Below is a small trained network, with its code and all its weights. Each question gives an input and a target symbol and asks what happens when units are switched off, that is, made to give their printed mean instead of their output.

import numpy as np


def w(rows, s, z=0):
    codes = np.array(rows[::2]) - 128.0
    scale = np.full(codes.shape[1], s)
    scale[-1] = z or s
    return codes * scale


def norm(h):
    return h / np.sqrt((h * h).mean(-1, keepdims=True) + 1e-5)


def f(y):
    return np.maximum(y, 0)


def softmax(a):
    e = np.exp(a - a.max(-1, keepdims=True))
    return e / e.sum(-1, keepdims=True)


def log_softmax(a):
    a = a - a.max(-1, keepdims=True)
    return a - np.log(np.exp(a).sum(-1, keepdims=True))


def net(x, mask):
    ids = ['Θαβεζλξπτψω'.index(c) for c in x.split()]
    T = len(ids)
    res = E[ids] + P[:T]
    r = norm(res)
    for j in range(3):
        rows = slice(4 * j, 4 * j + 4)
        q, k, v = (r @ M[0][rows].T for M in (Q, K, V))
        z = softmax(np.where(np.tri(T) > 0, q @ k.T / 4**0.5, -1e9)) @ v
        o = O[0][rows]
        res = res + np.where(mask[j], z, o[:, -1]) @ o[:, :-1]
    y = f(norm(res) @ A[0][:, :-1].T + A[0][:, -1])
    res = res + np.where(mask[3:7], y, B[0][:, -1]) @ B[0][:, :-1]
    return log_softmax(norm(res)[-1] @ U[:, :-1].T + U[:, -1])


Q, K, V, O, A, B = {}, {}, {}, {}, {}, {}
E = w([
[92,182,191],'Θ',
[93,182,189],'α',
[140,232,141],'β',
[146,131,101],'ε',
[135,141,87],'ζ',
[167,118,40],'λ',
[128,182,120],'ξ',
[168,205,162],'π',
[6,170,71],'τ',
[116,194,230],'ψ',
[237,99,162],'ω',
],0.014)
P = w([
[31,25,253],'0',
[192,185,34],'1',
[166,238,67],'2',
[174,174,76],'3',
[167,243,118],'4',
[172,203,80],'5',
[176,147,40],'6',
[173,184,63],'7',
[168,210,93],'8',
[179,146,57],'9',
[176,214,79],'10',
[172,149,59],'11',
[171,151,54],'12',
[174,203,72],'13',
],0.0062)
Q[0] = w([
[131,167,32],'head 0',
[48,170,104],'head 0',
[47,86,141],'head 0',
[169,68,157],'head 0',
[196,159,69],'head 1',
[85,183,66],'head 1',
[132,220,139],'head 1',
[106,163,76],'head 1',
[186,157,97],'head 2',
[212,119,167],'head 2',
[218,149,106],'head 2',
[145,175,1],'head 2',
],0.022)
K[0] = w([
[49,88,252],'head 0',
[64,156,70],'head 0',
[119,236,77],'head 0',
[185,150,160],'head 0',
[144,8,182],'head 1',
[23,114,181],'head 1',
[127,155,232],'head 1',
[53,104,162],'head 1',
[126,33,217],'head 2',
[165,100,247],'head 2',
[123,31,253],'head 2',
[16,13,132],'head 2',
],0.016)
V[0] = w([
[191,128,177],'head 0',
[150,119,142],'head 0',
[50,143,73],'head 0',
[89,162,110],'head 0',
[254,91,131],'head 1',
[130,148,171],'head 1',
[92,96,134],'head 1',
[210,138,107],'head 1',
[43,201,171],'head 2',
[3,110,39],'head 2',
[202,80,135],'head 2',
[53,218,21],'head 2',
],0.018)
O[0] = w([
[80,177,144,104],'head 0',
[124,141,134,126],'head 0',
[170,64,101,148],'head 0',
[121,83,99,121],'head 0',
[49,200,150,28],'head 1',
[113,109,110,177],'head 1',
[144,133,165,199],'head 1',
[87,158,107,2],'head 1',
[105,50,144,198],'head 2',
[255,113,117,187],'head 2',
[118,180,137,99],'head 2',
[189,85,26,19],'head 2',
],0.022,0.0073)
A[0] = w([
[156,185,17,253],'neuron 0',
[231,47,155,122],'neuron 1',
[251,170,69,144],'neuron 2',
[47,55,194,111],'neuron 3',
],0.02,0.0051)
B[0] = w([
[41,149,49,188],'neuron 0',
[69,193,215,249],'neuron 1',
[153,177,3,239],'neuron 2',
[153,112,6,211],'neuron 3',
],0.024,0.014)
U = w([
[109,71,168,74],'Θ',
[126,73,167,104],'α',
[106,40,95,74],'β',
[145,161,218,253],'ε',
[245,128,157,59],'ζ',
[160,195,70,207],'λ',
[177,53,159,134],'ξ',
[7,115,115,41],'π',
[246,59,89,12],'τ',
[94,53,76,171],'ψ',
[50,174,153,123],'ω',
],0.016,0.0032)

Each question gives the input, a string of symbols that net reads in full, and the target symbol t.
The units are the heads (4 rows each of Q, K, V and O) and the neurons (one row each of A and B). Each row of codes is followed by its name. A weight is (code - 128) times the scale printed after its matrix; where a second scale follows, it is the last column's (O, A, B and U).
mask holds one flag per unit, heads first, then neurons. A switched-off unit (its flag False) gives its mean, the last column of its rows in O or B, instead of its output. The means were averaged over made-up inputs and are rounded, as every weight is.
A unit's drop is (log p(t) with every unit on - log p(t) with that unit switched off) / (log p(t) with every unit on - log p(t) with every unit switched off).
The circuit of an input: a set's keep is (log p(t) with only the set's units on - log p(t) with every unit switched off) / (log p(t) with every unit on - log p(t) with every unit switched off). Starting from all 7 units, units are removed one at a time, each time the one whose removal leaves the highest keep (on an exact tie, the one counted first), for as long as the keep stays at least 0.8.
circuit, biggest first: the units of the circuit, biggest drop first
top k neurons: the k neurons with the biggest drops, biggest first
which heads matter: for each layer, one digit per head in row order, 1 if its drop is at least 0.15 and else 0, layers parted by /
drop when u is switched off: that unit's drop, to one decimal
input ξ ε ε, target ξ: circuit, biggest first => [head 2; head 1; neuron 1]
input ζ τ ψ ω ε λ ε ε τ ε λ ε λ, target ζ: which heads matter => 010
input ε λ ψ ε ψ ε ε λ π λ ψ ε, target ε: which heads matter => 000
input ζ λ λ β β, target ζ: top 2 neurons => [neuron 1; neuron 2]
input ζ π ω ζ, target ζ: circuit, biggest first => [head 2; neuron 1; head 1]
input π λ ω ε ξ β, target π: which heads matter => 001
input ψ λ β ζ ε, target ψ: top 2 neurons => [neuron 3; neuron 1]
input ε ε ψ ε ε λ ε β λ π π π ω, target ω: circuit, biggest first => [head 1]
input ψ ζ Θ ξ λ, target ψ: top 3 neurons => [neuron 3; neuron 1; neuron 2]
input π π ψ ξ, target π: drop when head 0 is switched off => 0.2
input π ω π, target π: drop when neuron 1 is switched off => 0.1
input ε ξ π ζ λ β λ ψ ε λ ε λ, target ε: drop when head 1 is switched off => 0.0
input τ ε Θ π π λ Θ β, target τ: drop when head 2 is switched off => 0.1
input π λ λ ε λ π π τ, target τ: circuit, biggest first => [head 2]
